dthr: [-24  -4 -42 -37 -36 -38  -6   7  43 -40 -38  10  35 -14  17  18 -41  18
  25 -74  19  -2 -12  17 -27 -32  19 -23  39]
dthr: [ 16 -24  -3 -39 -13 -21 -32  29 -24 -38 -35  29  22 -28  15  32 -19  -2
  -2 -11  39 -43  -8 -20 -39  21  44 -14  -6]
sdmc: [  7 -23  21  25  31 -13  14  41  23  -4   1 -36   4  25 -25 -58  43  12
  73 -30   1  30 -18   2  15  43 -25   9 -12]
sdmc: [-14  16   9  -3   2  25 -18  -6   4  -2   2  29  -5  19  -4 -26 -24   1
 -12   0  11  -6   3 -12  13 -18   8 -16 -11]
sdmc: [ 10  11  -6  -7 -18   1   8 -11 -42  16  12   1 -14 -23   9  53  17 -13
 -62  49 -16 -12   2  12  -3   7  -1  17  -3]
tgll: [-25   5 -38  53  10 -28  -1  28 -30  39 -13 -10  -9 -44  17   0  44  -4
 -10  23 -11 -27 -29   8 -26 -23 -35   3   0]
tgll: [ 14   6   8 -20 -18   4 -15   7  24  -8  -7  11  -5   9 -13  19 -53  16
 -18 -15   0   4  15  11   0  20  23  -5   0]
zgdz: [  8  -5  30 -58 -18   5  -1 -20 -17  -6   2  14 -28  23   2  25  10 -13
 -46  13  -9  20  13  28  34  42  17  25 -21]
sdmc: [ 11  -5 -37  15  -2 -45   5   9  38 -29  -4 -19  52 -48  10  18 -33   9
  41 -45  17 -11  -7 -16 -51 -12  20  -8  49]
dthr: [  4 -37  16 -26  27 -25 -14  26 -21 -16 -30   8  10  -4  27   8  56   1
  34 -15   8  10  26  13   5 -11  41  11  -6]
zgdz: [-20 -21 -26 -24  -9 -49  16 -23  21 -11 -17 -16   8 -18  28   4  15 -14
  28 -44   0  12 -16  20 -11   1  -7  15  26]
dthr: [  1 -35  -7 -13  -2   1 -19  38 -45  -8 -48  13   3 -10  15  19  24   6
  20   8  21 -40  -7 -12 -27 -15   4 -24 -21]
sdmc: [  8  -8  22 -40  25 -24 -15  16   9 -65   3  25  57  -4  20  -6  27   3
  34 -43  31  23  33  -8   9 -24  82   5  22]
zgdz: [-22  15 -26  43  11 -21  -6  41 -12  14  -7   0  12 -28   7 -11  33  11
   1   2  -1 -12 -17   6 -14 -34 -10  -5   7]
tgll: [ -8 -12 -14  21  17 -48 -18  35  -2  18 -22  -3  -7 -36  16  -1  21   0
   6 -11  -1 -10 -11  18 -21  17   5  16  -1]
dthr: [ -3  11  -5  31   0  16 -13  24  18  14  -7   2  -7   8 -22 -25 -38  18
   8  -4   4 -15 -12 -11 -10   1 -18 -22  -9]
zgdz: [-15   3  -1 -12   3   8  11 -24  15 -11   5   2  11  17   9 -11   7   1
  18 -18  -3  22  16   4  18 -41   5  -4  15]
tgll: [ -3   2 -29  10 -21   0  -2  37   0 -16 -23  -1  26 -12  -7  13 -15  24
  17 -15  14 -24 -17  -9 -30 -28  -8 -33  11]
dthr: [  2  22   8  12  -1  11 -38  56 -24   6 -12  35  -5  -6 -11   8 -11  21
 -42  22   8 -23   5   3  -2  -4  26 -13 -24]
zgdz: [ -9  23  -8   9 -11  50  10 -67  30  23  17   5 -15  25  -2   3 -66   2
 -14  11 -20   6  31 -10  11 -60 -14 -21  16]
tgll: [  3 -13  33 -45   8 -22  -7 -29  22   4   1   6 -33  18  10   0   0 -15
 -16 -19 -15  40  25  38  36  51  29  40 -10]
sdmc: [ 25 -17  -6  12  -7 -20  18  12   5  14  -1 -39  -9 -14 -11  29   4   6
   8   5 -19   6  -5  16 -15  43 -20  17   4]
dthr: [  5  20   3  18   2   8  18 -28  14  19  32 -16 -10   3  -9   1  -8  -5
 -20  16 -23  20   9   7  15   4 -13  16  10]
tgll: [ 12 -47  17  14  67 -61 -47  32   3  -2 -31  12   7 -43  33 -30  18 -16
  57 -29  28 -20  14 -17 -32  34  55  21  -9]
sdmc: [-14  20 -11 -19   0   3 -17 -25 -10 -21   4  40  28 -20  32  23 -11  -7
 -29   2  12 -10  30 -10  -4 -71  51  -9  23]
zgdz: [ -3  31 -36  54 -17   5  16  27  26  12  10 -24  19 -13 -25   3 -29  31
   4  -5 -12  -4 -16   0 -21 -31 -33 -23  25]
dthr: [-28  31   7  -8  -5 -14  -4   1   1 -11  23  21  -2   6  -6 -43  19 -18
 -34  -8  12  10 -37   7  26  30  -6  16  -9]
sdmc: [ 20  34  19  53  25  34 -14  19   6  13  36   8   7   1 -30 -24 -30  12
 -14  31   1  -8  14 -31   1  -3  11  -9  -8]
tgll: [-28  12 -23 -15 -30  27  -2 -38 -17  23 -16  21 -26   7  17  24 -23  -6
 -43  21 -11 -19   2   8   1 -49 -20 -18  -3]
dthr: [ 13  45  24  44  14  39  -9  11  37  27  36   3 -13  27 -39 -18 -47  30
 -26  15 -25  28  36   7  29 -10  10  -3  -3]
tgll: [  5 -20  -4 -12 -19 -11  11  50 -49   5 -27 -17 -12  -2  -2  36  66  12
 -10  21 -11  -2 -17  31   2  20 -22   7 -21]
sdmc: [ -4  -7 -16  25 -10   3   2   4  41  16 -15 -20 -14  10 -22 -29 -53  12
  35 -26   1 -11 -28  -9 -20  24 -44 -20  -2]
tgll: [ 42  -8  19  58  26  25  14  86   6  -5   7 -44  30  20 -51 -15  28  52
  68   3  -6  17  12 -12  -1   3 -12 -20  -7]
zgdz: [  3 -43  11   6  20  -9  10 -10  21  24 -21 -33 -31  21  -2 -28  11  -4
  58 -19 -13  15  -3   9   5  36 -34  11 -15]
zgdz: [ 30 -17  17 -35  -8 -20   4  27  -2 -53   3  -6  35  -5 -12   9   9   0
  20 -22  28   2 -15 -13 -10  57  27   6   2]
dthr: [ 14  -2 -10  -6 -16   8  18 -31 -22   7  12 -12  -4 -16   6  40  -3 -15
 -26  32  -9 -13   0  -8 -13   3 -11   6   7]
dthr: [ 42 -27   5  29  20  14  16 -27   7  30   6 -39 -11 -10  -1  34 -22   1
  27  26 -25  -1  37 -14 -21   1  -6   6   9]
tgll: [-22  41 -15  18 -21  22  10 -37  29  36  20   0 -28  15 -10   2 -43   6
 -46   9 -32  18   8  24  20 -28 -27  -1  11]
zgdz: [ 41 -26   7 -17 -12  32   8 -44  11 -19   3 -12   9   5 -10  22 -71 -10
  27   6  18 -28   7 -51 -32  23   0 -22   5]
tgll: [ 14   9  18 -19 -21  17  -2   0  -3  20   2   2 -36  20 -16  32 -18  10
 -50  22 -25  16  18  32  23  30   2  13 -18]
zgdz: [ 22  14  30 -15  -2  37   1  53 -39 -46  17  15  41  24 -25   8  44  24
  -5  21  18   8  13 -14  23 -18  32 -16 -12]
sdmc: [  0   5  13 -35 -14  13 -11  -8 -28 -17   2  28  -2   5   4  11   1 -13
 -37  17  14 -13  -3  -7   8  11  18   0 -15]
sdmc: [ 13  27  11 -28  -5 -19 -30  27  16 -61  16  41  51 -19  -4   3 -37   7
 -22 -30  39  -5   6 -17  -9  12  76  -4  17]
zgdz: [-15 -21   9 -18  27   6 -22 -40 -34   8 -15  33 -14  -7  42  -6  19 -33
  -2  20  12 -23  20 -20   0 -34  23   2 -14]
[-41   8 -14  22  -4  21  24  -5   6  20  -2 -15 -14  35 -10 -50  34   5
  26  -7 -12  15 -29   9  25 -34 -65 -15  -7] | dthr
[ 31  42  -4  65  -1  23   1  38  21   3  39 -14  25 -14 -47  -4 -52  28
 -13  20   1 -13  -7 -30 -22  11  -6 -18  11] | tgll
[-24   9 -23  -2 -23   0  20 -20  -1   2   2  -8  -3   3   2  -8   7  -9
  -6  -3  -2  -4 -32   2   0  -9 -40  -6   6] | dthr
[ 11   1  14 -16 -16  39   6 -52  12  24   7  -1 -37  30 -10  16 -51  -5
 -25  20 -20   6  22   3  16   9 -14  -1 -10] | zgdz
[-21  -4 -43  43  -9   4   9 -17  23  16 -13 -18   3 -12  -3 -32 -44  -4
  42 -15  12 -39 -45 -36 -43 -18 -60 -34  12] | sdmc
[ 13 -29  -2  21  12  17  14  -8 -13  -4  -1 -23  10   1  -8 -26   5 -14
  55  10  20 -30 -28 -50 -26  15 -38 -18  -9] | sdmc
[-25 -24  15 -36  18   5  -1 -56  16   9 -16  11 -25  33  30 -22  12 -17
  25 -23 -11  29  31  17  33 -31   7   9  -3] | tgll
[ -8 -20  -1 -37 -11  16  -2 -21 -31 -15 -20  17   1   8  20  13  13 -13
   2   8  14 -18   0 -13  -2 -23   3 -14  -9] | tgll
[ 20 -15  25 -39  -8  30  16 -12 -22 -37  10   0  17  28  -9   5  21  -7
  14   9  15   5   3 -21  15  10   7  -6  -9] | tgll
[  0  24  22  20   6  42   2  19   0  16  16   2 -13  38 -27 -16   9  24
 -13  20 -19  25  20  12  37 -20  -8  -7 -16] | zgdz
[-31  12 -13 -28 -13  -6   6 -68 -12   4  13  20 -14  -9  30  -1   1 -41
 -41  10   1  -7 -14  -2   8 -11  -8  14   7] | tgll
[-28  40 -13  47  25 -14 -10  58   4 -11  14  14  41 -14  -3 -40  44  23
   8 -15   8  12  -6   3   9 -58  16  -9  15] | zgdz
[-10   8  -8 -27 -24  26  27 -33  12 -38  14  -1  30  27  -6 -10  -8  -2
  19 -19  13  10 -10 -19  11 -33 -12 -22  19] | tgll
[ 20   0  31   5  30  17 -32  -6  -5 -11  14  30   6  -3  -2 -25 -32 -15
   0  14  28 -25  13 -46  -8  20  39  -4 -16] | zgdz
[ 28 -15  -7  20 -18  34  10 -12  -6  32  -9 -25 -28   4 -20  30 -48   6
  -1  35 -14 -29  -3 -18 -27  20 -42 -18 -13] | zgdz
[  5 -28  -4   0 -11 -21  21  48 -18  10 -25 -38 -14   5 -11  14  59  15
  23  -2 -16  13 -23  35   2  37 -38  11 -15] | zgdz
[  4   7   1  14  14 -33  -7  13  44  -7   9  -8  12 -12  -7 -21 -21   7
  19 -37   2  18   0   8  -4  26  18  13  16] | tgll
[-12  38  -7   7  -7 -22  -7  25  -5  -6  20  16  12 -21  -1   4  16   3
 -49   4  -1   8 -10  19   9   1  18  15   8] | sdmc
[ -3 -34  14 -39   9 -35   5  14 -12 -24 -18  -6   5   5  16  -7  62 -10
  30 -26   9  20  -8  19  14  31  12  22  -7] | zgdz
[ 20 -25   5 -29 -26 -17   0   8  39   3 -27 -22 -25  15 -17  23 -48  17
  12 -34 -11  15   1  31  -5  63  -7   6  -4] | sdmc

bhzn: [  8  26   6  11  22  -6 -28   7  -3  13 -27 -14  -1  -9  27  -9 -27   0
  -2 -15   1  -7  -3   7 -15  -7  -1   5  -9]
mjfh: [ -4  17  -9 -12  22 -14 -39   2  -2  10 -16 -10 -14 -15  18 -19 -16  -6
  15 -14   4 -16 -10   4 -18 -32  -3  16 -18]
bhzn: [-35  27  20   2   6  12 -31  38  -2 -10   2 -36  15  -9 -16  -6 -44 -11
  31 -15   2   6  10 -18  23 -14  20  13  31]
bhzn: [ -5  24  13   0  16 -10   0  29   0  22 -37  -8  11  -7  28 -21 -47   3
  -2   6  17  -7   0  -4 -14  25  -8  -1  18]
bnpb: [ 31  19   7 -12   4  -8  25  -9  11  18 -19   0   3 -34  11 -10   0  26
 -17  30  15 -18   2  36 -29  16  -6  -4  11]
mjfh: [-37  14  -4 -43  32 -32 -10  24   2  16  -1 -13  -9 -32 -24 -46 -27  -3
  25  17  35 -42 -16  24 -21 -16   0  10  22]
bnpb: [-23  20  50 -14  34 -10  -2  14  -9   1  -5 -22 -10 -22 -35 -38 -69  14
  25 -23 -21  20  27  30  27   6  40  10  42]
bnpb: [  0   5  33   6  -3   3  50  -1   8  -5   5  -4  20 -17 -26 -10 -22  25
 -10  17  -9  23  28  29  21  39  24 -11  50]
bhzn: [-18  29  22  20  24   4 -47  35 -13   7 -28 -27   4  11  21  -7 -59 -15
  14 -37  -6   8   2 -23  10  -3   8   8   2]
bnpb: [-58 -28 -54   3  -1 -28 -25   1  10  -7 -16  36  12  22  66 -49 -26 -36
  36 -22 -21  46   3 -64  14 -31  -9  26 -18]
bnpb: [-12 -15 -18  34 -13  36 -75  -6 -21 -39  50 -24 -14  46 -33  64  54 -41
  14 -55 -21  -1 -21 -40  31 -63   7   5 -53]
mjfh: [-11  10 -23  24   5  -2 -39  -8   6 -10  -6  -7  10  -2  32  -5  -3 -15
  10 -23 -15  14   0 -15   2 -36   4  15 -19]
bhzn: [-47   6  28 -12   1   4  10  54  -6   1  -3 -15  16   9 -22 -17 -57  -8
  25   4  14   8  11 -30  27  29  10   0  51]
bnpb: [ 13  24   6  -2  19   6 -54  -9  -8  -3   4 -28 -22 -18 -12   9   5  -2
  12 -27  -8 -20  -8  20  -8 -47  11  15 -25]
bnpb: [-31 -35  -2 -35   6 -16   9  51 -27  31 -21  33 -24  60  10 -11 -26 -27
   8   2  35 -23 -30 -59  -9  44 -42 -12 -11]
mlpq: [-43  -7 -13  37  15  -5 -16  19  -6 -12  22 -14  21  27 -20   8   3 -30
  -7 -17  12  -8 -19 -12  15   0   1 -15   1]
mlpq: [-14  -6  13 -21 -19  24  -8  33 -14  -7  22 -14  -8  20 -40  29   8 -12
  18   4  19 -19 -10 -31  14   2  -5  -2   9]
mjfh: [-16 -55 -35 -47 -71  21  26  -5   9 -23  23  49  -6  28  12   8  35 -12
  41  23 -15  42  16 -82  28 -13 -15  22  -4]
mlpq: [  5  17   7  -1 -19  24   2  15   6 -12  28 -32  16 -17 -43  34  29   5
  -3  25  27 -31  -7  11  -1  -4   3  -7  21]
bhzn: [  7   7  -9  12 -23   4  28  22  14  15 -34  13  33   6  54   1 -14   2
 -16  30  20   7   3 -33 -14  41 -25  -8  15]
mlpq: [ 16  10  49  -7  -2  17  22  10  -9   2  -2 -11  -7  -3 -29   8 -26  21
  -1  -1 -11  12  21  15  18  31  19  -6  29]
bhzn: [-18 -47  23 -56  19 -34  74   1 -16  19  19  38 -34  13 -65 -36  -7  16
  -5  26  16 -17  -4  35   2  55  -1 -22  28]
bhzn: [ 12  -4  -5   5   1  -3   3  -9   0   5  -7   9  -3   5  13   3   8   1
 -10   0  -2   0  -3   2  -8   4  -7  -3 -13]
mjfh: [-18  23  -1  10  21 -16   2  19   8  10  -9 -19  23 -21   0 -19 -20   0
  -8  14  26 -22  -8  21 -15   9   0  -7  23]
mlpq: [-70 -24 -26  32  13 -10 -32  12  -7 -28  35  -5  15  36 -22  -6  -2 -43
  19 -38 -10  18 -10 -32  38 -27  13   0  -4]
mjfh: [ 25  28  -3  14  27  -4 -63 -13  -8  11 -31 -14 -20  -7  44  -1 -13  -5
   2 -39 -16  -6  -9   6 -22 -39  -3  17 -46]
mlpq: [-22   2 -36  62  36 -33  -9  -9   8   5  -9   1  32  10  33 -14   5 -21
 -38 -12  12  -9 -24  19 -18   4 -11 -21 -18]
mlpq: [  9 -15   9 -30  -1  -7   3 -15  -6   8 -22  29 -30   5  27 -27 -27   8
  22 -16 -33  35  20 -15   8  -2   4  19 -12]
mlpq: [ -7   6 -17   2 -12   9  -9   2   9 -13  23 -16  14 -13 -18  16  30  -6
   3  15  16 -19 -10   2  -3 -22  -1   1   3]
bnpb: [-31 -34 -44   9 -18  -4 -16   7  -2  -8   4  28   5  44  33   3  17 -36
  11 -12  -1  15 -15 -64   8 -13 -24   4 -30]
mjfh: [ 42 -14   7  52 -34  36  14 -26  -2 -17   1  13  13  36  25  53  30   4
 -32 -18 -37  45  18 -22  23  23   1 -14 -21]
mjfh: [ 19  49  -1  -6  35 -19 -39  20   1  37 -53 -21  -4 -31  50 -22 -35   4
  -6   3  31 -44 -20  18 -53  -9 -21   8 -14]
[-12   3   7  14   1  12  -3  39 -13   4  12 -20  11  26 -28  32  10 -16
 -16   7  38 -39 -27 -13  -4  24 -16 -24   6] | mlpq
[ 27 -13 -21  40 -17  16 -18 -20  -4  -5 -11  18   2  37  49  34  29 -13
 -21 -24 -22  23  -5 -34   0  -4 -17  -4 -48] | bhzn
[-11   7 -25   7 -13  11 -15  17   6  -9  26 -22  19  -2 -22  30  43 -16
  -6  22  40 -44 -28  -8 -14 -17 -16  -8  -2] | mlpq
[-35 -18   7  12  13 -10  -7 -11  -6 -18  10   9  -4  14  -7 -26 -32 -10
  22 -39 -44  51  23  -8  42 -11  30  11   7] | mlpq
[ 19  24 -37  33 -56  30   6   7  36 -11 -18  -6  61 -17  69  29  25  -1
 -10  40  15  15   9 -45 -13  -2 -21   6   9] | bhzn
[ -6 -12  12  -5  -5   1  29  15  -5   6   0  10   3  16 -11   2  -8   2
  -7  11   9   1   1  -8   6  35  -6 -13  16] | bnpb
[ 11   0  35   3  13   1  16  18 -17  18 -22   5 -11  22   1   1 -33   7
 -14 -10  -1   3   3  -1   3  45  -3 -15   7] | mlpq
[ 27 -30  48 -65   4   3  39  -7 -29  13  23  17 -63  11 -79   8  12  26
   3   7  -1 -23  -1  33   5  29   6 -11   3] | mjfh
[  5  -5  -6  13 -10  15 -15  -5  -4 -12  18  -7  -1  14 -12  28  27  -9
  -4  -9  -2  -4  -8  -9   6 -13  -1  -3 -16] | bnpb
[-19 -23 -17 -37 -21  12 -25  35 -17   4  10   9 -22  38  -8  21  18 -29
  26   3  28 -28 -28 -63  -3 -12 -31   6 -23] | mlpq
[-19  -2  13 -10   8   0  -7   8  -7  -7  16 -10  -8   1 -32  -5 -11  -3
  16 -10  -4   0   3   4  16  -7  15   3  11] | bhzn
[-28  -7   1  -8 -24  17   8  15   5 -23  30 -10  16  -1 -34   9   5  -6
  22  10   1  11  11 -20  28  -6  14   5  30] | bhzn
[ -3 -24 -12  28 -26  19  -1 -22   2 -29  22  12   9  25   3  23  25 -10
   2 -20 -36  44  15 -27  34 -12  12   2 -13] | mjfh
[  4   9 -16  -1 -23  10   6  -6  18 -12  11  -8  20 -24   1   8  23   5
   3  24   8  -2   5   1  -3 -15   1   6  12] | bhzn
[ 14  30  10 -60  27 -24 -10  30  -5  46 -43  -7 -27 -33  16 -33 -33  13
  10  28  48 -62 -23  19 -56   5 -27   9   1] | mjfh
[  6   3  41  15  21  -8  23 -19  -4   0 -16   6  -4  -5   1 -27 -50  22
  -3 -27 -46  52  38  29  28  26  34   0  22] | mlpq
[ 16  -5  11 -18  -3  -2  33  17  -6  23 -13  11  -6   9  -3   6   2   9
 -19  28  30 -27 -13   2 -21  42 -23 -18   7] | bnpb
[-15   4  -2  20 -21  23 -17  18   2 -17   6 -12  20  15   8  20  -5 -15
  13 -11  -8  21   8 -41  23  -7   4   6   6] | bhzn
[ 19  -5  -4   7  17  -6 -22 -28  -9   0   4   4 -25   4  -1   5  19   0
  -8 -24 -17  -4  -8  21  -7 -22   3   1 -36] | bhzn
[  7  -2 -10  21  -8  15 -30 -16  -3 -17  12  -6  -3  12   5  24  22 -11
   2 -24 -20  12   0 -12  11 -29   5   6 -26] | bhzn

lhrd: [-21  -8 -16 -37  -2  11  38  21  -1  12  12   0  13 -24 -11  12  -1   5
  24 -12 -32  21  18 -21  35   6  17  16   7]
gbls: [ 15 -35  -9  25 -34 -13 -11 -34  19   2  -4 -27  11  -7  -7  -4  33  15
 -21  18  32 -22  15  29 -16 -29 -28  -8   8]
tnlj: [ -3  10  -4  34 -30 -44  15 -54 -14  52 -53 -24 -11 -41  27  -8  61 -17
 -18   5   8 -58 -18  24  15  -4  -2 -35  15]
ctzp: [ 31 -18  71  15 -48 -15 -32  -9   7   2 -25  15  29  -8  -7  43  45 -13
   3  43  48  10 -23   2 -37  -4 -38  -7  -6]
tnlj: [-26 -28  -9   5  33 -38  41 -26 -50  73   8 -34 -15  -6  -5 -13  -8   7
  27 -51 -41 -28  14 -42  33   8  14  31   5]
ctzp: [  8 -46 -23 -19 -22  -4  33 -21   9  23 -31 -18  23 -42   3  21   3  -4
   0  -3   8  -7  12   7  33   1  -3  13  13]
lhrd: [ 40  25  57  46  -9 -26 -20 -41  19 -24 -89   3  15   1  41  27   1 -42
 -31   8  47 -27  -6   3 -49   6  -7 -65 -11]
tnlj: [ 11 -14  -4  -4  -5   0  -3  -7  -1   5 -14   1   2  -7   4   7  -6  -6
  -4   5  14  -4 -13  11   5   5  -7  10   2]
tnlj: [ -6  -4  15  38  10  -6 -11   0 -28  37  29  -2 -18  -3  -5 -34  26   9
   7  -2 -10   4  -2 -19  -4   7  11   5  -8]
nrjl: [-20  31  13 -24  12 -50  16 -25 -48  48 -42  -1 -24   5  16  26  -2 -27
  18 -22 -19 -52 -57  -2  24  17 -10  14  12]
ctzp: [ 15 -28  15  12  -6 -11  -8 -17   2   3  -6 -11  10   7  -5  10  -2   3
  -3   2  21  -7   6  -2 -16  -9 -18   7  -2]
lhrd: [ 11 -16   2  31  20   7 -45   3  -5 -16  51  -3 -18  47 -18 -31 -15  25
 -10   6  18   4   0   7 -36 -15 -19  20 -12]
nrjl: [  7  26  37  -2  24 -26 -42  -5 -41  10 -12  23 -31  45   8  14 -25 -21
   6   2  16 -26 -74   8 -20  18 -26  26  -6]
nrjl: [-12 -21   9   0   7   1 -36  23 -49  45  73  15 -32  20 -33 -24  18  23
  26  16  -5  12 -49   0   7   7 -20  68  -4]
gbls: [  4  27  84  14  -9 -30   7  -5   5  -9 -35   4  31   9   3  44  19 -18
  17  -6   0   6  23 -49 -42  -3  -2 -45 -11]
lhrd: [  6  45  38  16  -5 -15 -25  -4  -8  -6 -28  21 -11  10  17   8  18 -23
  -7  16  13 -14 -37   7 -23   9  -5 -28  -5]
nrjl: [ 15 -42  40  49 -51  -4 -32  -3 -32  77  25  13  -4 -54 -13 -22  99   5
   9  54  29  18 -39   4   6  13 -12  21  -4]
tnlj: [-12  39  -7  -6  -2  16   9  21  13 -19  -2  14  -1 -12   9  -8  10  -6
  -2   4 -18  14   6   0   7   6  24 -29   0]
nrjl: [ -7 -16  31   3  -7 -26 -24  -1 -64  76  24  14 -28  -4 -15  -2  37  -1
  28  16   2 -11 -71  -3  17  19 -23  56   1]
tnlj: [ 21   8  -8   3 -32   8 -11 -12  17  -6 -47  15   2 -34  25   8  21 -24
 -25  32  33 -10 -33  42   9  10  -4 -20   6]
gbls: [ 11  -1  15 -15 -20 -10  17 -13   5   8 -55   6  18 -30  18  35   5 -27
   0   5  12  -7 -14   2  13  14  -1 -12   5]
nrjl: [  4  19   9 -13   9 -20  17 -20   3  -9 -55  -4   7   4  22  30 -27 -25
  -4 -19   2 -25  -4  -4  -1   7   1 -19   3]
gbls: [  0  30  55   6  -2 -21   5  -2   1  -9 -27   6  16  10   5  30   9 -16
  11  -6  -4   0   9 -32 -28   0   0 -33  -7]
lhrd: [ 21 -38 -21  27  14  -3 -11 -31  21 -24   2 -32   5  27  -2 -14 -33  16
 -26 -14  25 -18  37  11 -28 -24 -16  -2  -3]
nrjl: [ 13 -53   1   9 -38  11  37  -9  26  21 -18 -16  44 -66  -2  11  37   2
   2   9   7  27  51 -18  19  -1  15 -14   3]
lhrd: [-41  36 -54 -55  -8 -16  47  -5  -1   8 -16 -14 -10 -14   5  12   6  -1
   7 -19 -41 -37  -8  24  50 -10   6  -3  28]
nrjl: [  6   6   3  25 -16   7 -14   0   9  -2   5   4  -2 -12   3 -17  31   3
 -12  19  11   5   2  11  -9  -4   3 -20  -2]
lhrd: [ 35 -15  13  31  -8 -17   5 -47  28 -16 -74 -20  23 -12  31  18 -13 -24
 -31  -5  38 -26  23   7 -24  -4  -4 -44  -2]
tnlj: [ -5  54 -12  13 -30   6   9  -3  15   1 -45  16  -7 -50  35 -13  51 -26
 -23  24  -2 -11 -19  30  20  13  28 -58   9]
lhrd: [ -2 -27  -3  -3  29  12   1  14  12 -30  47 -16  12  41 -27  -5 -43  29
   9 -24 -11  23  51 -29 -24 -19  -3  18 -10]
ctzp: [ 15  40  91  17 -22 -13 -59  17  -4 -25   4  36   4  39 -11  30  35 -11
   8  41  32  13 -41  -5 -64  -5 -35 -17 -15]
gbls: [ -7 -19 -34   4  -3   8  -3  -2  11  -8  38 -19  -4  10 -17 -23   5  28
  -8   1  -2  -3  22  17  -1 -24  -9  10   5]
ctzp: [ 30 -40  30  21 -13  -7 -28 -17  10 -10  -3  -7  17  17 -11  16  -2   5
  -8  15  42   1   5   3 -37 -14 -32   9  -8]
ctzp: [-15  24   1 -12  12 -10   6   4 -11   1   2   1 -10  13   0   3  -6  -2
   8 -12 -18 -10  -7  -6   3   1   3  -1   2]
tnlj: [ 13 -23   6  -3   7  13 -18  11  -1  -9  18   8   2  14 -11   3 -21   5
   3   6  14  18  -6  -2  -9   3 -10  25  -7]
ctzp: [ 16  -4  -9   8  -5  37 -26  23  23 -33  20  18   2   0  -2 -16  -5   6
 -15  25  19  31   2  17 -11   2   4  -2  -8]
gbls: [ 27 -77  57  69 -16   5 -32  -1   3  20  63 -17  27   4 -39 -21  42  38
   9  19  29  45  55 -43 -52 -21 -16  12 -23]
gbls: [ 19  -2  31  54  -5 -19 -43 -24 -11  10   2  -4 -14  19   3 -19  25   1
 -17  17  32 -20 -18  11 -40  -8 -21 -11  -9]
gbls: [ 21 -26   5  29 -24 -12 -19 -29   4  13 -16 -11   2 -11   4  -3  25  -1
 -18  20  35 -19 -10  24 -12  -9 -21  -3   2]
ctzp: [ 32 -35  25  36 -11   7 -35  -9  13 -12   8  -1  12   9  -7  -4   6   7
 -14  21  41  13   8   4 -37  -9 -20   1 -12]
[ -5  -8 -12   6 -20   2  23  -6  13  12  -7 -11  13 -34   2  -5  29   3
  -2   2  -7   3  26  -2  15  -5  13 -18   6] | nrjl
[-14  -5  20 -24  10 -37   6 -10 -56  60  -9   4 -19   5  -4  23  -2 -13
  31 -13 -12 -27 -56 -12  25  19 -17  48   7] | nrjl
[-23  73 -16   2   0  34  18  40   8  -7  -5  34 -14 -45  27 -32  31 -18
  -4  10 -39  29  -3  -3  31  29  61 -50  -2] | tnlj
[ -6  11 -18  21  -7  22 -19  16  13 -15  43   2 -11   3 -10 -38  26  21
 -12  18  -2  14  12  16  -9 -14   7 -12  -2] | nrjl
[  9 -11  -4  10   7  -4  -1 -15  12 -15  -8 -14   6  13   2   0 -18   4
 -11 -10  10  -9  20   1 -15 -11  -6  -8  -2] | lhrd
[  2 -12 -31 -57  19  28  27  23   5 -14 -19  16   9 -14   8  25 -61 -16
  10 -15 -11  22  -9  -3  40  27  16  31   3] | tnlj
[ -8   1   2  -6  -4  10  -6  19 -15  18  24  15  -8 -10  -8  -9  17   4
  12  12  -8  16 -19  -2  14  10   4  18  -1] | lhrd
[-15  52  -9  17  -3 -11 -59   3 -36  14  34  21 -60  32   0 -40  37   5
 -13  33   8 -36 -85  56  -7  -3 -24  13   5] | lhrd
[ -5   2 -10  -5  15  11  -2  14  -8   2  17   7 -10   4  -2 -12 -13   3
   5  -4 -10  10  -5  -4   9   9  10  13  -3] | gbls
[ 24 -34  37  27 -17   7 -37   6 -15  24  18  17   1  -9 -11  -4  27   1
   4  33  33  23 -27  -1 -15  11 -16  25 -11] | nrjl
[-60  74 -11 -53  16  -2  -3  50 -32  -4  68  23 -38  44 -27  -7   9  19
  35  -5 -60   0 -39   1  17  -6  -1  25  10] | lhrd
[  1 -39  -6   2 -30   4  36  -7  13  28  -9 -16  29 -55  -4   6  35   4
   7   3  -4  16  37 -15  25  -1  13  -6   6] | nrjl
[-21 -10 -42 -79 -27  10  77   9  41 -21 -32 -16  47 -42  -5  53 -12  -1
  16 -18 -31  10  48  -4  50 -11  11  -6  23] | gbls
[ 26 -37  52  75  -5  -9 -51 -14 -11  18  38  -7  -2  20 -18 -29  36  20
  -6  21  35  11  11 -16 -55 -13 -20   1 -20] | gbls
[ 29 -24   4   2 -30  -8 -23 -26  17 -12 -34  -2  11  -2   6  23   5  -9
 -21  26  49 -20 -24  39 -15 -10 -36   2   5] | tnlj
[  0  67  -8  27   4   1 -23  -7  23 -47 -19   6 -20  22  25 -23   6  -9
 -35   9   7 -24  -5  32 -30 -11   7 -60  -1] | nrjl
[  3  48  -7  11  -8 -13  24 -28  35 -34 -72 -10  11 -15  39  11   3 -26
 -30  -9   2 -31  24  14  -8  -7  18 -76   7] | nrjl
